Below are the code and all the weights of a small trained network. Each question names an input and a target symbol and asks about switching units off, where a switched-off unit gives its printed mean instead of its output.

import numpy as np


def w(rows, s, z=0):
    codes = np.array(rows[::2]) - 128.0
    scale = np.full(codes.shape[1], s)
    scale[-1] = z or s
    return codes * scale


def softmax(a):
    e = np.exp(a - a.max(-1, keepdims=True))
    return e / e.sum(-1, keepdims=True)


def log_softmax(a):
    a = a - a.max(-1, keepdims=True)
    return a - np.log(np.exp(a).sum(-1, keepdims=True))


def net(x, mask):
    ids = ['αβεηλξπστφω'.index(c) for c in x.split()]
    T = len(ids)
    res = E[ids] + P[:T]
    u = 0
    for l in range(2):
        r = res
        for j in range(3):
            rows = slice(3 * j, 3 * j + 3)
            q, k, v = (r @ M[l][rows].T for M in (Q, K, V))
            z = softmax(np.where(np.tri(T) > 0, q @ k.T / 3**0.5, -1e9)) @ v
            o = O[l][rows]
            res = res + np.where(mask[u + j], z, o[:, -1]) @ o[:, :-1]
        u += 3
    return log_softmax(res[-1] @ U[:, :-1].T + U[:, -1])


Q, K, V, O = {}, {}, {}, {}
E = w([
[91,212,114,135,147,116,70,106,96,144],'α',
[153,181,109,159,76,159,114,91,100,24],'β',
[64,178,110,185,207,97,145,3,219,126],'ε',
[36,104,147,115,34,207,22,53,147,43],'η',
[6,110,90,140,189,116,185,207,131,110],'λ',
[220,151,59,99,11,104,95,83,140,104],'ξ',
[63,157,164,120,167,187,110,171,203,149],'π',
[115,129,192,183,108,224,178,134,222,164],'σ',
[104,73,146,78,93,109,210,162,111,64],'τ',
[103,101,101,159,96,11,75,182,120,141],'φ',
[218,18,40,150,207,184,113,183,119,135],'ω',
],0.016)
P = w([
[157,115,128,221,38,194,150,2,55,254],'0',
[146,146,106,231,80,191,143,66,69,195],'1',
[139,143,96,231,102,184,128,99,90,139],'2',
[147,137,101,226,143,166,135,144,116,91],'3',
[139,126,108,206,145,167,116,162,137,60],'4',
[138,109,120,194,163,154,95,191,159,38],'5',
[141,105,122,182,167,165,93,204,168,16],'6',
[146,92,144,197,167,147,83,217,161,29],'7',
],0.0072)
Q[0] = w([
[34,145,154,113,176,155,147,67,103,177],'L0H1',
[138,105,37,101,49,120,158,112,124,164],'L0H1',
[125,203,109,76,145,90,110,79,101,154],'L0H1',
[136,189,113,186,184,95,54,152,108,29],'L0H2',
[128,85,237,102,89,169,161,91,91,78],'L0H2',
[152,91,121,91,122,148,157,104,79,215],'L0H2',
[91,170,107,142,143,22,62,116,183,202],'L0H3',
[87,155,109,254,131,156,88,92,149,34],'L0H3',
[169,129,24,141,162,70,129,233,129,128],'L0H3',
],0.0093)
K[0] = w([
[101,98,149,132,157,182,194,117,196,186],'L0H1',
[184,143,71,153,83,119,114,104,118,164],'L0H1',
[86,153,211,146,114,139,158,52,173,129],'L0H1',
[182,144,129,23,139,118,69,181,186,44],'L0H2',
[88,184,189,212,114,71,174,30,136,169],'L0H2',
[152,113,128,123,61,209,163,98,83,213],'L0H2',
[69,150,184,139,27,1,127,127,196,150],'L0H3',
[191,68,136,152,142,132,96,219,226,37],'L0H3',
[101,143,112,124,114,83,165,155,116,126],'L0H3',
],0.0089)
V[0] = w([
[148,160,96,131,86,118,112,151,83,127],'L0H1',
[162,64,88,132,91,146,86,160,207,149],'L0H1',
[107,110,175,128,137,147,143,57,64,212],'L0H1',
[138,185,89,93,143,73,106,131,158,44],'L0H2',
[121,31,98,142,130,214,123,167,83,175],'L0H2',
[170,160,42,160,155,135,105,132,181,112],'L0H2',
[146,82,37,139,182,104,124,146,135,177],'L0H3',
[131,145,68,179,149,23,2,86,120,152],'L0H3',
[138,17,89,102,124,141,64,193,182,138],'L0H3',
],0.0072)
O[0] = w([
[181,138,121,9,106,138,98,165,147,170,137],'L0H1',
[118,210,100,164,118,99,118,112,23,173,205],'L0H1',
[164,93,122,87,142,32,162,195,206,76,105],'L0H1',
[115,106,141,181,160,188,151,59,39,208,84],'L0H2',
[143,183,83,6,190,113,89,189,142,98,254],'L0H2',
[1,216,87,101,91,150,99,89,144,211,239],'L0H2',
[204,174,217,147,143,119,126,182,106,55,248],'L0H3',
[96,166,87,202,100,198,164,142,235,69,144],'L0H3',
[64,189,119,197,154,56,87,158,143,77,251],'L0H3',
],0.0069,0.0059)
Q[1] = w([
[104,174,161,124,104,78,151,151,141,174],'L1H1',
[91,156,117,177,124,118,131,120,124,125],'L1H1',
[102,126,134,120,87,93,173,68,117,117],'L1H1',
[203,120,143,97,125,125,141,82,120,182],'L1H2',
[116,142,45,123,173,104,118,127,153,183],'L1H2',
[103,156,102,130,166,113,143,128,98,147],'L1H2',
[176,161,162,128,135,79,137,156,139,133],'L1H3',
[136,168,127,151,93,69,83,87,144,89],'L1H3',
[97,116,118,133,251,132,81,206,154,117],'L1H3',
],0.013)
K[1] = w([
[190,72,104,157,117,159,100,245,96,238],'L1H1',
[145,145,87,188,252,144,93,104,108,217],'L1H1',
[163,23,79,135,159,192,144,99,143,147],'L1H1',
[172,139,151,64,69,153,195,124,190,129],'L1H2',
[113,101,147,138,33,146,128,249,112,189],'L1H2',
[96,152,148,153,171,160,121,185,90,228],'L1H2',
[212,130,88,99,157,120,93,160,108,112],'L1H3',
[205,56,86,203,52,123,54,152,36,78],'L1H3',
[50,146,204,97,168,180,89,254,144,189],'L1H3',
],0.0082)
V[1] = w([
[34,124,131,99,17,130,72,141,65,106],'L1H1',
[92,211,216,60,112,127,170,120,118,123],'L1H1',
[176,180,255,133,135,101,133,91,182,94],'L1H1',
[179,117,167,106,80,142,37,120,140,153],'L1H2',
[123,72,156,175,82,182,160,213,107,144],'L1H2',
[88,173,132,116,48,91,159,187,28,151],'L1H2',
[111,112,62,191,105,57,141,13,101,80],'L1H3',
[115,117,46,129,212,96,184,141,8,65],'L1H3',
[249,89,91,176,176,58,98,87,159,117],'L1H3',
],0.0065)
O[1] = w([
[97,210,100,121,108,90,143,130,173,117,76],'L1H1',
[107,134,158,78,79,136,254,104,95,140,70],'L1H1',
[109,139,234,139,130,145,144,76,55,132,58],'L1H1',
[101,157,144,179,205,86,119,147,149,148,67],'L1H2',
[152,164,145,140,90,21,144,113,173,104,26],'L1H2',
[153,97,113,146,127,108,193,124,151,66,163],'L1H2',
[131,59,79,153,87,144,85,195,103,113,66],'L1H3',
[123,21,131,156,83,116,123,57,176,123,255],'L1H3',
[46,149,102,170,99,172,46,137,82,76,114],'L1H3',
],0.0093,0.0047)
U = w([
[40,129,114,69,89,113,77,98,188,110,1],'α',
[101,140,86,165,154,145,182,134,108,121,64],'β',
[88,79,129,143,147,189,135,153,94,145,157],'ε',
[154,74,77,90,136,127,215,180,114,84,222],'η',
[162,104,140,144,180,86,115,78,70,132,175],'λ',
[184,162,201,109,163,144,134,180,170,173,219],'ξ',
[127,139,117,146,159,101,145,99,91,132,135],'π',
[95,139,110,162,154,41,131,96,62,157,140],'σ',
[193,73,71,147,239,133,97,186,118,132,14],'τ',
[254,165,69,124,67,164,147,31,144,121,162],'φ',
[136,160,175,223,87,97,155,170,131,43,101],'ω',
],0.0063,0.0042)

Each question gives the input, a string of symbols that net reads in full, and the target symbol t.
The units are the heads (3 rows each of Q, K, V and O). Each row of codes is followed by its name. A weight is (code - 128) times the scale printed after its matrix; where a second scale follows, it is the last column's (O and U).
mask holds one flag per head, layer by layer. A switched-off head (its flag False) gives its mean, the last column of its rows in O, instead of its output. The means were averaged over made-up inputs and are rounded, as every weight is.
A unit's drop is (log p(t) with every unit on - log p(t) with that unit switched off) / (log p(t) with every unit on - log p(t) with every unit switched off).
The circuit of an input: a set's keep is (log p(t) with only the set's units on - log p(t) with every unit switched off) / (log p(t) with every unit on - log p(t) with every unit switched off). Starting from all 6 units, units are removed one at a time, each time the one whose removal leaves the highest keep (on an exact tie, the one counted first), for as long as the keep stays at least 0.8.
units of the circuit, in order: the units of the circuit, biggest drop first
which heads matter: for each layer, one digit per head in row order, 1 if its drop is at least 0.15 and else 0, layers parted by /
input σ β ε ω π ω, target ξ: units of the circuit, in order : L1H3
input ξ φ ε η β τ τ τ, target ε: units of the circuit, in order : L0H2, L1H2
input ω η η ω ω η ε τ, target ε: units of the circuit, in order : L1H2, L0H2
input λ σ σ ω ξ τ ε, target λ: units of the circuit, in order : L0H3, L0H2, L1H1
input ε λ ε ε, target φ: which heads matter : 101 / 010
input τ ω ε β ω τ, target ω: which heads matter : 101 / 000
input π η ε, target τ: which heads matter : 011 / 101
input ε β λ ε, target φ: which heads matter : 001 / 011
input σ τ λ φ τ ε, target ω: units of the circuit, in order : L1H2, L0H2, L0H1
input τ ω η σ, target ω: units of the circuit, in order : L0H3, L1H3
input ω π τ τ α, target λ: units of the circuit, in order : L0H3, L0H2
input ε π φ η λ φ α, target ω: units of the circuit, in order : L0H3, L1H2, L0H1
input ε σ π β σ, target ε: which heads matter : 111 / 001
input σ ω α, target α: which heads matter : 010 / 001
input φ ω λ ω ε, target α: units of the circuit, in order : L0H2, L1H3
input φ η η ξ ω ω λ σ, target ω: units of the circuit, in order : L0H3
input ω ξ ε τ α τ σ ε, target λ: which heads matter : 010 / 100
input τ η α σ β α φ, target ω: which heads matter : 011 / 010
input ω τ β, target ω: which heads matter : 001 / 000
input ω ε π τ β σ, target ε: units of the circuit, in order : L0H2, L1H2
input φ σ φ ω α α, target α: units of the circuit, in order : L1H3, L0H2, L0H3
input ε α ε, target ε: which heads matter : 111 / 101
input ω σ π ω τ η φ ε, target ω: units of the circuit, in order : L0H3, L0H1
input φ α π, target ξ: which heads matter : 000 / 001
input η η ε, target τ: which heads matter : 001 / 101
input ξ β ε ω λ, target η: which heads matter : 010 / 011
